What each symbol does to the nodes:
t: QC->HL, DG->HB, NZ->LJ, JH->DS, ML->QG, BZ->HT, HM->RH, MN->FB, TJ->QC, ZP->LL, HL->TL, QZ->JH, ZB->ZP, HD->MN, JN->MG, ZT->GM, FB->ZB, QM->TP, JG->JJ, LH->QZ, RH->JG, GM->DT, QG->LH, QP->DM, MG->LD, ZZ->QQ, TP->NZ, GG->ML, DT->QB, FS->LP, RM->BZ, NR->JT, HT->ZZ, DS->QM, QQ->ZL, RN->RM, DM->MQ, LL->QP, QL->JN, TL->QF, JT->HD, HB->GG, QB->QL, LJ->ZT, LD->HM, ZL->NR, JJ->DG, LP->RN, MQ->TJ, QF->FS
e: QC->QB, DG->MN, NZ->LP, JH->HT, ML->NR, BZ->DS, HM->LL, MN->DG, TJ->QL, ZP->RH, HL->DT, QZ->ZZ, ZB->JG, HD->HB, JN->MQ, ZT->QF, FB->JJ, QM->RM, JG->ZB, LH->QQ, RH->ZP, GM->TL, QG->ZL, QP->LD, MG->DM, ZZ->QZ, TP->RN, GG->JT, DT->HL, FS->LJ, RM->QM, NR->ML, HT->JH, DS->BZ, QQ->LH, RN->TP, DM->MG, LL->HM, QL->TJ, TL->GM, JT->GG, HB->HD, QB->QC, LJ->FS, LD->QP, ZL->QG, JJ->FB, LP->NZ, MQ->JN, QF->ZT
m: QC->TJ, DG->JJ, NZ->TP, JH->QZ, ML->GG, BZ->RM, HM->LD, MN->HD, TJ->MQ, ZP->ZB, HL->QC, QZ->LH, ZB->FB, HD->JT, JN->QL, ZT->LJ, FB->MN, QM->DS, JG->RH, LH->QG, RH->HM, GM->ZT, QG->ML, QP->LL, MG->JN, ZZ->HT, TP->QM, GG->HB, DT->GM, FS->QF, RM->RN, NR->ZL, HT->BZ, DS->JH, QQ->ZZ, RN->LP, DM->QP, LL->ZP, QL->QB, TL->HL, JT->NR, HB->DG, QB->DT, LJ->NZ, LD->MG, ZL->QQ, JJ->JG, LP->FS, MQ->DM, QF->TL

The rows follow the links: the fewer symbols apart two nodes are, the more alike their rows tend to be.

Each row is also shifted at random along 4 hidden directions that mean nothing.

Some nodes, each with a row of numbers:
QF:  -36    17   -40   -10    42     1    38   -21    49   -14    96    11     6    16    19    -3   -15     4    21    39   -14    17     7    53   -39    61   -91   -50    35   -21    60    31    -2   -40   -60   -32   -25   -28    22    47   -22    -6    -5   -56   -25    58    -1    41   -55    59    58
HM:  -22    11   -36     8   -39   -30     3    32    31   -19    79    66    53    -3     8    53   -10    -8    28   -12   -23   -50    14   -39   -31   -38   -51    48   -36    -1   -23    24   -16    -5     5   -21    18   -21    76     2     1    63   -64   -39    42    52   -42    18   -11    27    25
LL:   20    -5    65    17    16    58     7    26   102    -8   -25   -30    27    57   -38   -67   -17   107   -14   -27    28    -5   -15    35    24   -34   -30   -29   -52    18    20   -68    29    13   -23    84    55   -57    15   -13    61     3    21   -56    50   -61    41   -44   -32     9    -9
ZL:    3   -14   -26    12   -99   -21   -43   -40   -31    57   -17    41    16   -63     5    78    57   -49    -4   -35   -14    27   -11   -29     3   -26    54    20    33   -12   -13    16   -47    14    46    -6   -38    71   -21    17   -19    15     7    44   -47   -10   -30     3   -17   -52    -5
QP:    5    14    12    24     0    60   -27     9   -58   -12   -17   -16    43    14    -3   -84     4   -71    28   -33   -34   -22    40    10    -6   -71     3   -28     5     9   -34   -58    13    -3    42    22    30   -55   -11   -84   -15    -7   -27    86    71   -27    31   -51     2   -51   -19
TL:   -1    45   -81   -39    29   -32    33    -3   -19   -26    55    35   -15    -8    27    37   -29   -32    18    36     7   -38     9    18   -74    50   -58    21   -22   -74   -21    11   -22   -34   -48   -38    29   -18    18     9   -13     2   -68    -3   -24    87   -26    50    77    67    17
ZT:    7    39    29   -21    52    27     5    -6    69     7    -1     3   -43    40   -74   -41   -30    63    17     0    -9    49    17   -22    18    60   -20   -39    -3   -39    52     3   -17    -8   -38    21   -12    40     5    46    44   -37    62   -62   -49    31    38     2   -21   -22    13
QL:  -36    -4   -13    38   -20   100   -24    10    84    16    45   -45   121    31    11   -93    75    -9    50   -50   -41     6    14   110    30   -30   -78   -75    64    34    51   -15    58   -33    -7    32   -18   -56   -49     0    16     9    95    99    80   -86   106   -37  -199   -45    29
GM:    8    19    38    -8    72    53    10     3    56   -13   -24   -14   -44    61   -31   -87    -7    56     5    24    23    32   -21   -12    37    55   -13   -16    -5   -13     1   -13     6   -26   -60    31    21   -12   -39   -11    35   -51    42   -14   -15    13    37     0    36    -9   -13
FS:  -30   -15   -42   -19    69     5     9    16     0   -31    -5   -41   -38   -11    32   -22   -15    41    19    42    -2    35   -24    39   -16    42   -30   -27    13    -2    28    29    54   -25   -77   -76   -15     0   -60    43    27     1    50    11   -60    -1   -26    54   -12    20    68
HB:  -23     0   -18   -55    71   -14    28   -35   -72   -23   -12   -63   -47   -33    17   -29   -15   -57   -26    46    31     0     6    33   -18    79   -12     5     6    13    23   -22    59    -5   -44   -81    -5    22   -58   -15   -17   -21   -43    38   -42    -2    -7    40    55     6   -20
HD:   24     7    31   -18    34   -22     6  -101    17    28    73    34     4   -22     7    52    15     2   -14    22    46    19    62    13   -39    50     2   -33    57   -88   -40   -27   -54     3   -28   -18    55   -51    23    15   -17   -67     7    -8   -33    73    31    43    81    42   -40
BZ:   -6   -52    37    14    12   -15     0    12   -25   -27   -67   -63    -8   -47    37    16   -52    22   -76     3    40   -47   -37    15    15   -21    49    18   -56    61     6   -47    44    26    33   -24    25     0    14   -36     0    32   -76   -25    21   -47   -27     0    56    23   -57
LD:   -7    -6   -21    -4   -38   -43    44    47    11   -54    32    60    38     7    28    47   -19   -10     7   -13    18   -99   -14   -19   -42   -70   -22    49   -89   -11   -58   -44   -32    41     8     0    74   -46    61   -41     0    58   -93   -14    61    58   -30   -23    83    74   -14
QB:   -2     2    21    11    42    58    -9     3    89   -28    56    -7    74    26    20   -67    19    42   -18    11    81   -20    11   107    -6   -11   -96   -83    15   -22    15  -107    27   -27   -38    49    88  -103   -18   -46    14   -47    10    42    84   -46    90    -1   -10    40   -26
JG:  -41    50   -64   -22   -29   -28    -8   -11    22   -15    45    42     8   -30     3    39     6    23    24     2   -37   -12    18    21   -77    41   -37     9     3   -37    34    41    12   -13   -45   -91    -6    -7    -2    17    35    20    -4   -27   -39    46   -49    39   -19    23    58
ZB:   26    -5    58   -25    69    51     9   -23    21   -30     3   -37    -8    46     7   -66     4    20   -10    14    49    35    13    35     6    30    -1   -81    23   -12    -8   -69    -4    -4   -43    11    77   -96   -21    -7    27   -64    28     7    21   -11    63    19    46    37   -23
QZ:  -20   -76    55    55   -72   -20     7     2    74    14   -13     0    40   -33    29    65     1    60   -48   -50    52    26   -31    15    49   -57    12    18    -1    56    -5   -29   -15    36    59    25   -10    30    64     9   -12    48    22   -24    32   -53    -6   -40   -58    33   -26
LJ:   11    46    24   -39    39    18    12   -46   -51    25    29     2   -13     8   -36   -54     6   -57     3     3     8    37    71    -6   -40    50   -19   -48    72   -60   -16     7   -49   -16   -13    -4    18   -33   -15   -15   -29   -70    -8    -4   -39    53    60    55    22   -12   -20

From each start, follow one symbol. Which node do you reach?
Answers are names.
---
 -52    55  -106   -19   -63   -21   -46    42   -23     2     5    63    16   -42     8    30    67   -18    78   -37  -109     5     5     5   -22     7   -48    11    47     3    45   112     8   -12     6   -66   -52    42   -28    43    41    50    84    43   -23   -17   -70    20  -142   -97   106
t -> JG
---
 -18   -19   -16    -9    50    36     0   -24    -2   -14    10   -92   -22   -21    49   -45    14    12   -42    40    50    25   -15    83    -6    58   -11   -48    14    14    42   -37    77   -22   -23   -52   -11    16   -27   -12   -14    -5    19    55   -12   -25    45    29   -20   -12     2
t -> ML
---
   8    27    26   -46    45    33   -12   -54    -2    41    52   -17   -12   -15    -2   -34    51   -39     8     5    32    37    51    27    -7    78     6   -71    68   -80   -20   -41   -27    -2   -62    20    35   -43   -38    20    19   -84    51    41   -49    28    48    14    17    -3    -3
m -> HD
---
 -23     0   -46    20   -39    42   -20    26     4   -15    61    33   112   -12    31   -24    88   -52    32   -24   -30   -43    24    53   -33   -73   -59   -37    31    -9   -17   -23    14    -6    14   -22    48   -84   -10   -57     4    36     1   123    85   -36    51    -7   -74    -3    18
m -> JN
---
  37    55    20   -12     4     1     0   -69   -54    55    12    31   -46     8   -50    13   -15   -66    15     4   -50    17    72   -92   -46    36    33     9    66   -47    10    71   -73   -19    39    17   -33    29    21    24   -65   -45    -7   -57   -54    70     7     7   -29   -12   -24
m -> TP
---
  34    20    16    -9   -43   -40   -13    -7   -11    64   -23    51   -32    16   -79    44   -12    -6    23   -29   -74    47    14   -97    19    17    70    49    23     0    18   101   -75    16    26    14   -89    90    15    90     6    -8    53   -58   -60    19   -38   -12   -57   -50    26
e -> RN
---
 -32    55   -52   -38    21   -10    11   -23    71   -21    52    -5    13   -27    -8    45     9    91    -9    -1   -13    -4    -7    36   -49    47   -77    -4     1   -33    86     7    13   -32   -82   -83     5     6   -11    43    60    -2    18   -49   -51    67   -16    65   -44    -1    79
e -> FB
---
  -1   -53     7     1    47    18    32    -4   -49   -12   -49   -91   -29    -3    42   -10   -34   -13   -16    27    38    18   -34    36    31    40    38    -4   -25    58     1   -28    59     4    -1   -17   -46    46   -16     8   -27    20   -10    10    -3   -36     0   -17    10   -16    -6
m -> GG
---
  38     5    82   -20    96    37     7   -25   -11   -15    -3   -24   -51    27   -10   -50   -37    -1   -13    49    28    39    25   -14     1    55    36   -33   -21   -48   -29   -35   -17     3   -30    24    43   -49    -9    -3    -9   -63     6   -22   -33    20    23     1   110    36   -31
m -> MN
---
  11    -8    -3    -9   -44   -60     0   -74    27    65    29    42    11   -30   -27    82    48   -11     0   -28    -7    34    -4   -12    19    25    32     1    91   -17    18    40   -50    -5    35     0   -46    77    -4    47   -42   -11    48    -2   -33    33    -3     3   -66   -29     8
e -> ML
---
   3   -30    22    15    67    19    26    16    -2   -45   -17   -90   -16   -14    74   -38   -44    11   -37    26    55    -3    -6    41    14    25   -12    -6   -10    44    12   -51    61     8   -24   -50     2   -53   -31    -5    12    15   -40     3     8   -25     4    12    54     0     2
t -> RM
---
  -3   -55    15    48   -78   -34   -38    -7    -6    40   -32    -3    23   -52    31    69    53   -46   -12   -54   -11    19   -12    -4    55   -57    61    28     0    13   -37   -14   -46    47    32    10   -13    10     9    18     5    29    27    35   -13   -41    -1    -7   -23   -39   -25
m -> QZ
---
 -58    21   -12   -45    62     8    21   -24    -9     5    26   -22   -36   -32     1    -6   -26   -14   -19    36   -40    20    17    30   -36    75   -52   -25    73     2    56    34    25   -45   -44   -83   -66    40   -22    26   -26   -20    13   -13   -67    36    -2    64   -53    -2    45
e -> MN
